Below is a small trained network, with its code and all its weights. Each question gives an input and a class and asks what happens when units are switched off, that is, made to give their printed mean instead of their output.

import numpy as np


def w(rows, s, z=0):
    codes = np.array(rows[::2]) - 128.0
    scale = np.full(codes.shape[1], s)
    scale[-1] = z or s
    return codes * scale


def f(y):
    return y / 2 * (1 + np.tanh(0.7978845608 * (y + 0.044715 * y**3)))


def log_softmax(a):
    a = a - a.max(-1, keepdims=True)
    return a - np.log(np.exp(a).sum(-1, keepdims=True))


def net(x, mask):
    res = np.array(x, float).reshape(1, 5) / 4 @ E
    y = f(res @ A[0][:, :-1].T + A[0][:, -1])
    res = res + np.where(mask, y, B[0][:, -1]) @ B[0][:, :-1]
    return log_softmax(res[-1] @ U[:, :-1].T + U[:, -1])


A, B = {}, {}
E = w([
[153,126,145,21,156,167,94,72,135,141,94,165],'x0',
[87,119,94,120,113,204,146,112,160,144,46,27],'x1',
[129,126,123,120,128,120,132,129,140,142,132,126],'x2',
[95,253,169,125,26,87,193,75,108,39,69,154],'x3',
[122,177,106,124,113,104,5,133,113,88,128,93],'x4',
],0.0071)
A[0] = w([
[114,150,127,196,99,53,173,140,141,133,145,78,134],'neuron 0',
[110,175,128,129,107,99,40,132,126,103,115,108,66],'neuron 1',
[135,150,120,109,107,38,134,133,139,133,151,232,38],'neuron 2',
[106,151,105,104,89,150,164,118,148,135,59,52,45],'neuron 3',
[134,138,131,133,127,111,126,120,118,116,137,184,57],'neuron 4',
[134,149,140,24,132,131,124,92,139,135,95,167,79],'neuron 5',
[119,174,132,113,83,106,99,127,126,105,102,132,144],'neuron 6',
[113,130,141,117,121,143,249,127,136,125,108,191,167],'neuron 7',
[116,190,140,117,68,108,187,102,122,103,87,146,1],'neuron 8',
],0.014,0.0043)
B[0] = w([
[146,144,113,106,80,198,85,139,111,113,38,216,220],'neuron 0',
[254,89,142,120,106,147,254,116,133,189,104,128,206],'neuron 1',
[116,116,233,149,114,188,123,112,108,117,115,48,224],'neuron 2',
[156,137,249,151,139,188,131,128,93,99,170,72,217],'neuron 3',
[103,121,153,139,182,179,155,164,132,103,203,73,159],'neuron 4',
[118,144,94,165,63,177,102,180,116,99,49,208,206],'neuron 5',
[114,156,76,94,149,61,77,75,126,149,132,129,218],'neuron 6',
[209,135,119,97,102,78,147,79,112,168,112,123,251],'neuron 7',
[83,53,79,146,212,123,85,191,175,162,170,132,254],'neuron 8',
],0.014,0.0092)
U = w([
[113,43,99,141,254,110,29,172,176,175,140,122,133],'0',
[114,133,226,168,146,179,113,126,80,70,143,56,79],'1',
[132,150,124,130,111,111,101,102,111,114,110,127,249],'2',
[114,143,94,150,60,164,100,164,102,79,79,199,96],'3',
[186,97,113,113,99,88,197,78,118,175,114,120,69],'4',
[65,167,114,118,104,23,109,64,116,74,142,143,145],'5',
[30,210,81,139,124,43,177,101,166,10,170,103,85],'6',
],0.0076,0.013)

Each question gives the input, the list of numbers given to net, and the class t.
The units are the neurons (one row each of A and B). Each row of codes is followed by its name. A weight is (code - 128) times the scale printed after its matrix; where a second scale follows, it is the last column's (A, B and U).
mask holds one flag per neuron, in row order. A switched-off neuron (its flag False) gives its mean, the last column of its row in B, instead of its output. The means were averaged over made-up inputs and are rounded, as every weight is.
A unit's drop is (log p(t) with every unit on - log p(t) with that unit switched off) / (log p(t) with every unit on - log p(t) with every unit switched off).
The circuit of an input: a set's keep is (log p(t) with only the set's units on - log p(t) with every unit switched off) / (log p(t) with every unit on - log p(t) with every unit switched off). Starting from all 9 units, units are removed one at a time, each time the one whose removal leaves the highest keep (on an exact tie, the one counted first), for as long as the keep stays at least 0.8.
units of the circuit, in order: the units of the circuit, biggest drop first
k most important neurons: the k neurons with the biggest drops, biggest first
drop when u is switched off: that unit's drop, to one decimal
input [7,3,1,8,7], class 0: 4 most important neurons -> neuron 8; neuron 6; neuron 0; neuron 7
input [7,1,-6,-6,-5], class 3: units of the circuit, in order -> neuron 8; neuron 5
input [3,-1,-1,4,3], class 0: units of the circuit, in order -> neuron 8; neuron 0
input [4,-7,0,-2,7], class 1: 3 most important neurons -> neuron 2; neuron 7; neuron 4
input [1,7,-2,3,-7], class 1: 3 most important neurons -> neuron 3; neuron 1; neuron 6
input [2,-1,-6,-4,-7], class 4: units of the circuit, in order -> neuron 8; neuron 7
input [-2,1,2,0,2], class 5: units of the circuit, in order -> neuron 8; neuron 5; neuron 2; neuron 1
input [-3,0,3,4,1], class 0: units of the circuit, in order -> neuron 8
input [8,-1,-5,5,7], class 3: 2 most important neurons -> neuron 5; neuron 7
input [0,6,3,0,4], class 1: 2 most important neurons -> neuron 3; neuron 7
input [-7,-6,-2,4,-5], class 3: 3 most important neurons -> neuron 0; neuron 3; neuron 1
input [4,3,-3,1,1], class 3: 2 most important neurons -> neuron 5; neuron 2
input [-1,-3,2,-3,5], class 4: units of the circuit, in order -> neuron 8; neuron 1
input [-2,-4,-7,8,-6], class 0: most important neuron -> neuron 8
input [7,6,4,1,-3], class 3: 2 most important neurons -> neuron 5; neuron 2
input [-8,1,-4,2,-7], class 3: 3 most important neurons -> neuron 0; neuron 1; neuron 6
input [-7,0,2,8,6], class 0: 2 most important neurons -> neuron 8; neuron 6
input [-8,-1,-7,-7,-3], class 3: units of the circuit, in order -> neuron 8; neuron 0
input [-7,7,0,1,8], class 4: 2 most important neurons -> neuron 1; neuron 2
input [-1,-3,-3,-1,-7], class 4: units of the circuit, in order -> neuron 7
input [-4,-3,0,0,-3], class 3: 4 most important neurons -> neuron 0; neuron 1; neuron 3; neuron 6
input [-5,-7,-2,-4,-6], class 1: drop when neuron 4 is switched off -> 0.1
input [4,2,8,8,-2], class 0: drop when neuron 8 is switched off -> 1.6
input [-6,8,-4,-5,-2], class 1: drop when neuron 3 is switched off -> 0.4
